Here is a tiny trained network, its code and every weight. The questions are about switching its units off for an input and a target symbol, where a switched-off unit gives its printed mean instead of its output.

import numpy as np


def w(rows, s, z=0):
    codes = np.array(rows[::2]) - 128.0
    scale = np.full(codes.shape[1], s)
    scale[-1] = z or s
    return codes * scale


def f(y):
    return np.maximum(y, 0)


def softmax(a):
    e = np.exp(a - a.max(-1, keepdims=True))
    return e / e.sum(-1, keepdims=True)


def log_softmax(a):
    a = a - a.max(-1, keepdims=True)
    return a - np.log(np.exp(a).sum(-1, keepdims=True))


def net(x, mask):
    ids = ['ΓΔΩαεζηθλμξπστφψ'.index(c) for c in x.split()]
    T = len(ids)
    res = E[ids] + P[:T]
    q, k, v = (res @ M[0].T for M in (Q, K, V))
    z = softmax(np.where(np.tri(T) > 0, q @ k.T / 2**0.5, -1e9)) @ v
    res = res + np.where(mask[0], z, O[0][:, -1]) @ O[0][:, :-1]
    y = f(res @ A[0][:, :-1].T + A[0][:, -1])
    res = res + np.where(mask[1:9], y, B[0][:, -1]) @ B[0][:, :-1]
    return log_softmax(res[-1] @ U[:, :-1].T + U[:, -1])


Q, K, V, O, A, B = {}, {}, {}, {}, {}, {}
E = w([
[141,199,117,119,109],'Γ',
[70,109,114,131,127],'Δ',
[158,96,102,128,81],'Ω',
[162,153,148,118,129],'α',
[155,117,99,167,114],'ε',
[157,145,81,160,155],'ζ',
[114,191,88,142,116],'η',
[134,125,107,86,142],'θ',
[109,136,143,148,48],'λ',
[181,167,74,142,180],'μ',
[82,164,89,159,91],'ξ',
[160,15,137,165,177],'π',
[131,169,141,90,145],'σ',
[163,5,111,147,135],'τ',
[106,125,124,126,88],'φ',
[77,138,159,115,54],'ψ',
],0.023)
P = w([
[150,129,35,78,62],'0',
[156,21,126,117,140],'1',
[63,199,153,254,144],'2',
[98,26,118,100,68],'3',
[164,168,9,9,74],'4',
[80,112,221,172,175],'5',
[155,208,105,138,138],'6',
[130,17,79,54,106],'7',
[165,182,110,141,148],'8',
[87,85,153,112,135],'9',
],0.0098)
Q[0] = w([
[109,77,58,36,75],'head 1',
[254,138,51,151,68],'head 1',
],0.0082)
K[0] = w([
[202,129,41,2,64],'head 1',
[109,119,91,56,113],'head 1',
],0.0084)
V[0] = w([
[85,55,123,130,124],'head 1',
[133,153,95,255,196],'head 1',
],0.01)
O[0] = w([
[9,132,54,93,119,222],'head 1',
[161,107,84,47,99,6],'head 1',
],0.012,0.002)
A[0] = w([
[84,55,177,156,39,221],'neuron 1',
[95,182,186,107,130,254],'neuron 2',
[110,182,94,139,5,96],'neuron 3',
[180,186,52,201,55,71],'neuron 4',
[182,61,125,138,217,170],'neuron 5',
[150,71,185,80,76,140],'neuron 6',
[170,146,42,178,140,102],'neuron 7',
[75,131,100,114,174,56],'neuron 8',
],0.011,0.003)
B[0] = w([
[191,162,97,109,133,254],'neuron 1',
[144,139,123,255,168,177],'neuron 2',
[66,91,182,158,163,219],'neuron 3',
[148,118,175,47,76,208],'neuron 4',
[105,176,106,113,60,203],'neuron 5',
[86,150,149,74,159,166],'neuron 6',
[114,53,141,117,165,187],'neuron 7',
[144,193,116,146,134,158],'neuron 8',
],0.0099,0.0096)
U = w([
[115,134,141,51,125,200],'Γ',
[120,102,137,226,106,89],'Δ',
[192,200,142,132,75,152],'Ω',
[25,96,167,59,111,3],'α',
[159,172,189,94,108,133],'ε',
[132,154,160,164,2,52],'ζ',
[123,89,156,113,97,140],'η',
[196,207,82,190,134,106],'θ',
[153,96,119,160,208,175],'λ',
[92,152,169,39,107,96],'μ',
[115,104,134,172,95,92],'ξ',
[148,18,184,135,140,189],'π',
[85,133,90,107,118,85],'σ',
[164,158,148,43,152,81],'τ',
[150,53,61,243,134,190],'φ',
[58,138,74,136,170,191],'ψ',
],0.0097,0.0043)

Each question gives the input, a string of symbols that net reads in full, and the target symbol t.
The units are the heads (2 rows each of Q, K, V and O) and the neurons (one row each of A and B). Each row of codes is followed by its name. A weight is (code - 128) times the scale printed after its matrix; where a second scale follows, it is the last column's (O, A, B and U).
mask holds one flag per unit, heads first, then neurons. A switched-off unit (its flag False) gives its mean, the last column of its rows in O or B, instead of its output. The means were averaged over made-up inputs and are rounded, as every weight is.
A unit's drop is (log p(t) with every unit on - log p(t) with that unit switched off) / (log p(t) with every unit on - log p(t) with every unit switched off).
The circuit of an input: a set's keep is (log p(t) with only the set's units on - log p(t) with every unit switched off) / (log p(t) with every unit on - log p(t) with every unit switched off). Starting from all 9 units, units are removed one at a time, each time the one whose removal leaves the highest keep (on an exact tie, the one counted first), for as long as the keep stays at least 0.8.
circuit, biggest first: the units of the circuit, biggest drop first
unit that matters most: the unit with the biggest drop
top k neurons: the k neurons with the biggest drops, biggest first
drop when u is switched off: that unit's drop, to one decimal
input ε τ σ, target θ: top 4 neurons	neuron 2; neuron 3; neuron 4; neuron 7
input τ π ζ ξ, target ψ: circuit, biggest first	head 1; neuron 8
input ξ σ ψ, target Δ: unit that matters most	neuron 2
input τ φ τ ζ θ Δ, target ψ: circuit, biggest first	head 1; neuron 4; neuron 8
input ζ ψ μ, target τ: circuit, biggest first	head 1; neuron 4
input τ Ω τ ψ μ, target τ: circuit, biggest first	neuron 4; neuron 7
input σ π τ σ ξ σ σ, target θ: top 3 neurons	neuron 2; neuron 4; neuron 7
input τ η π ψ λ μ ξ, target α: circuit, biggest first	neuron 4; neuron 3; neuron 1
input π ψ ζ ζ τ μ ξ, target α: circuit, biggest first	neuron 3; neuron 4; neuron 1
input Γ φ ζ ψ ε, target π: top 2 neurons	neuron 7; neuron 1
input τ ε α ξ, target ψ: drop when neuron 5 is switched off	0.1
input π θ φ ε τ ζ α μ, target ψ: drop when neuron 6 is switched off	-0.1
input τ μ ε ζ Δ, target ψ: drop when neuron 4 is switched off	0.3
input π σ ε, target π: top neuron	neuron 7
